Below are the code and all the weights of a small trained network. Each question names an input and a target symbol and asks about switching units off, where a switched-off unit gives its printed mean instead of its output.

import numpy as np


def w(rows, s, z=0):
    codes = np.array(rows[::2]) - 128.0
    scale = np.full(codes.shape[1], s)
    scale[-1] = z or s
    return codes * scale


def norm(h):
    return h / np.sqrt((h * h).mean(-1, keepdims=True) + 1e-5)


def f(y):
    return y / 2 * (1 + np.tanh(0.7978845608 * (y + 0.044715 * y**3)))


def softmax(a):
    e = np.exp(a - a.max(-1, keepdims=True))
    return e / e.sum(-1, keepdims=True)


def log_softmax(a):
    a = a - a.max(-1, keepdims=True)
    return a - np.log(np.exp(a).sum(-1, keepdims=True))


def net(x, mask):
    ids = ['Σβγδζηλμξτφψω'.index(c) for c in x.split()]
    T = len(ids)
    res = E[ids] + P[:T]
    r = norm(res)
    for j in range(3):
        rows = slice(4 * j, 4 * j + 4)
        q, k, v = (r @ M[0][rows].T for M in (Q, K, V))
        z = softmax(np.where(np.tri(T) > 0, q @ k.T / 4**0.5, -1e9)) @ v
        o = O[0][rows]
        res = res + np.where(mask[j], z, o[:, -1]) @ o[:, :-1]
    y = f(norm(res) @ A[0][:, :-1].T + A[0][:, -1])
    res = res + np.where(mask[3:11], y, B[0][:, -1]) @ B[0][:, :-1]
    return log_softmax(norm(res)[-1] @ U[:, :-1].T + U[:, -1])


Q, K, V, O, A, B = {}, {}, {}, {}, {}, {}
E = w([
[153,138,130],'Σ',
[157,135,148],'β',
[119,80,128],'γ',
[148,130,147],'δ',
[160,138,152],'ζ',
[154,140,133],'η',
[158,143,142],'λ',
[130,120,135],'μ',
[152,149,142],'ξ',
[125,138,75],'τ',
[169,251,184],'φ',
[172,163,118],'ψ',
[111,127,122],'ω',
],0.017)
P = w([
[119,180,142],'0',
[168,85,173],'1',
[250,8,133],'2',
[119,212,216],'3',
[152,88,176],'4',
[251,52,133],'5',
[111,219,195],'6',
[149,92,174],'7',
[234,87,133],'8',
[63,188,139],'9',
[136,101,147],'10',
[226,102,157],'11',
],0.013)
Q[0] = w([
[250,65,172],'h1',
[164,118,93],'h1',
[135,133,131],'h1',
[2,184,13],'h1',
[121,174,95],'h2',
[144,90,95],'h2',
[125,138,88],'h2',
[59,182,145],'h2',
[128,137,49],'h3',
[51,231,94],'h3',
[134,174,171],'h3',
[222,137,55],'h3',
],0.0093)
K[0] = w([
[166,207,18],'h1',
[132,202,101],'h1',
[97,101,145],'h1',
[75,102,254],'h1',
[102,106,140],'h2',
[125,139,175],'h2',
[81,138,162],'h2',
[180,44,90],'h2',
[48,17,158],'h3',
[24,250,171],'h3',
[154,207,101],'h3',
[105,56,39],'h3',
],0.0088)
V[0] = w([
[163,120,93],'h1',
[133,81,185],'h1',
[178,179,255],'h1',
[224,58,211],'h1',
[133,171,196],'h2',
[75,239,161],'h2',
[187,185,173],'h2',
[74,139,94],'h2',
[208,113,146],'h3',
[188,160,120],'h3',
[188,165,79],'h3',
[86,55,165],'h3',
],0.007)
O[0] = w([
[108,168,82,152],'h1',
[70,111,180,147],'h1',
[89,146,219,245],'h1',
[3,125,180,255],'h1',
[128,122,159,220],'h2',
[218,102,212,158],'h2',
[175,85,135,246],'h2',
[114,178,150,50],'h2',
[81,66,143,251],'h3',
[94,104,140,189],'h3',
[105,151,160,158],'h3',
[147,78,102,126],'h3',
],0.0073,0.0038)
A[0] = w([
[147,154,136,91],'n1',
[4,146,175,103],'n2',
[98,233,99,194],'n3',
[107,130,105,2],'n4',
[33,159,153,170],'n5',
[133,181,75,42],'n6',
[137,49,60,186],'n7',
[81,233,145,236],'n8',
],0.014,0.0064)
B[0] = w([
[206,87,123,115],'n1',
[83,173,48,253],'n2',
[145,229,233,180],'n3',
[194,157,35,107],'n4',
[109,137,53,235],'n5',
[82,253,171,116],'n6',
[148,200,93,207],'n7',
[246,227,155,236],'n8',
],0.011,0.0066)
U = w([
[160,213,202,190],'Σ',
[79,166,103,254],'β',
[159,79,122,77],'γ',
[127,70,138,63],'δ',
[134,75,147,44],'ζ',
[84,96,157,67],'η',
[121,82,154,67],'λ',
[154,64,111,123],'μ',
[139,52,106,71],'ξ',
[117,77,137,49],'τ',
[236,78,5,101],'φ',
[101,73,143,119],'ψ',
[81,98,151,51],'ω',
],0.013,0.0097)

Each question gives the input, a string of symbols that net reads in full, and the target symbol t.
The units are the heads (4 rows each of Q, K, V and O) and the neurons (one row each of A and B). Each row of codes is followed by its name. A weight is (code - 128) times the scale printed after its matrix; where a second scale follows, it is the last column's (O, A, B and U).
mask holds one flag per unit, heads first, then neurons. A switched-off unit (its flag False) gives its mean, the last column of its rows in O or B, instead of its output. The means were averaged over made-up inputs and are rounded, as every weight is.
A unit's drop is (log p(t) with every unit on - log p(t) with that unit switched off) / (log p(t) with every unit on - log p(t) with every unit switched off).
The circuit of an input: a set's keep is (log p(t) with only the set's units on - log p(t) with every unit switched off) / (log p(t) with every unit on - log p(t) with every unit switched off). Starting from all 11 units, units are removed one at a time, each time the one whose removal leaves the highest keep (on an exact tie, the one counted first), for as long as the keep stays at least 0.8.
circuit, biggest first: the units of the circuit, biggest drop first
k most important neurons: the k neurons with the biggest drops, biggest first
which heads matter: for each layer, one digit per head in row order, 1 if its drop is at least 0.15 and else 0, layers parted by /
drop of u: that unit's drop, to one decimal
input γ λ δ ξ δ, target β: 2 most important neurons	n2; n5
input τ φ γ τ β ζ μ η, target φ: circuit, biggest first	h1
input γ ζ η γ γ γ ξ η, target β: circuit, biggest first	h1; n2
input δ η δ ξ γ φ ψ β φ τ ζ β, target φ: circuit, biggest first	n3; n8
input γ γ γ μ γ γ ζ λ, target β: which heads matter	110
input γ λ μ η β γ ζ ψ, target β: 3 most important neurons	n2; n3; n5
input γ γ δ γ τ ζ, target φ: 2 most important neurons	n3; n7
input γ γ φ γ φ β β λ, target β: circuit, biggest first	h1; n2; n3
input γ β γ γ τ β, target φ: 3 most important neurons	n7; n3; n8
input γ ζ δ φ τ γ γ τ ξ, target φ: 2 most important neurons	n3; n8
input τ δ τ γ β γ δ γ φ δ ζ, target φ: drop of h1	1.1
input γ μ τ β γ τ γ ξ, target β: drop of h2	0.3
input η γ δ δ δ Σ γ μ ψ γ τ δ, target φ: drop of n8	0.1
input γ γ γ γ γ, target β: circuit, biggest first	h2
input γ ζ ζ γ γ φ γ β, target β: which heads matter	100
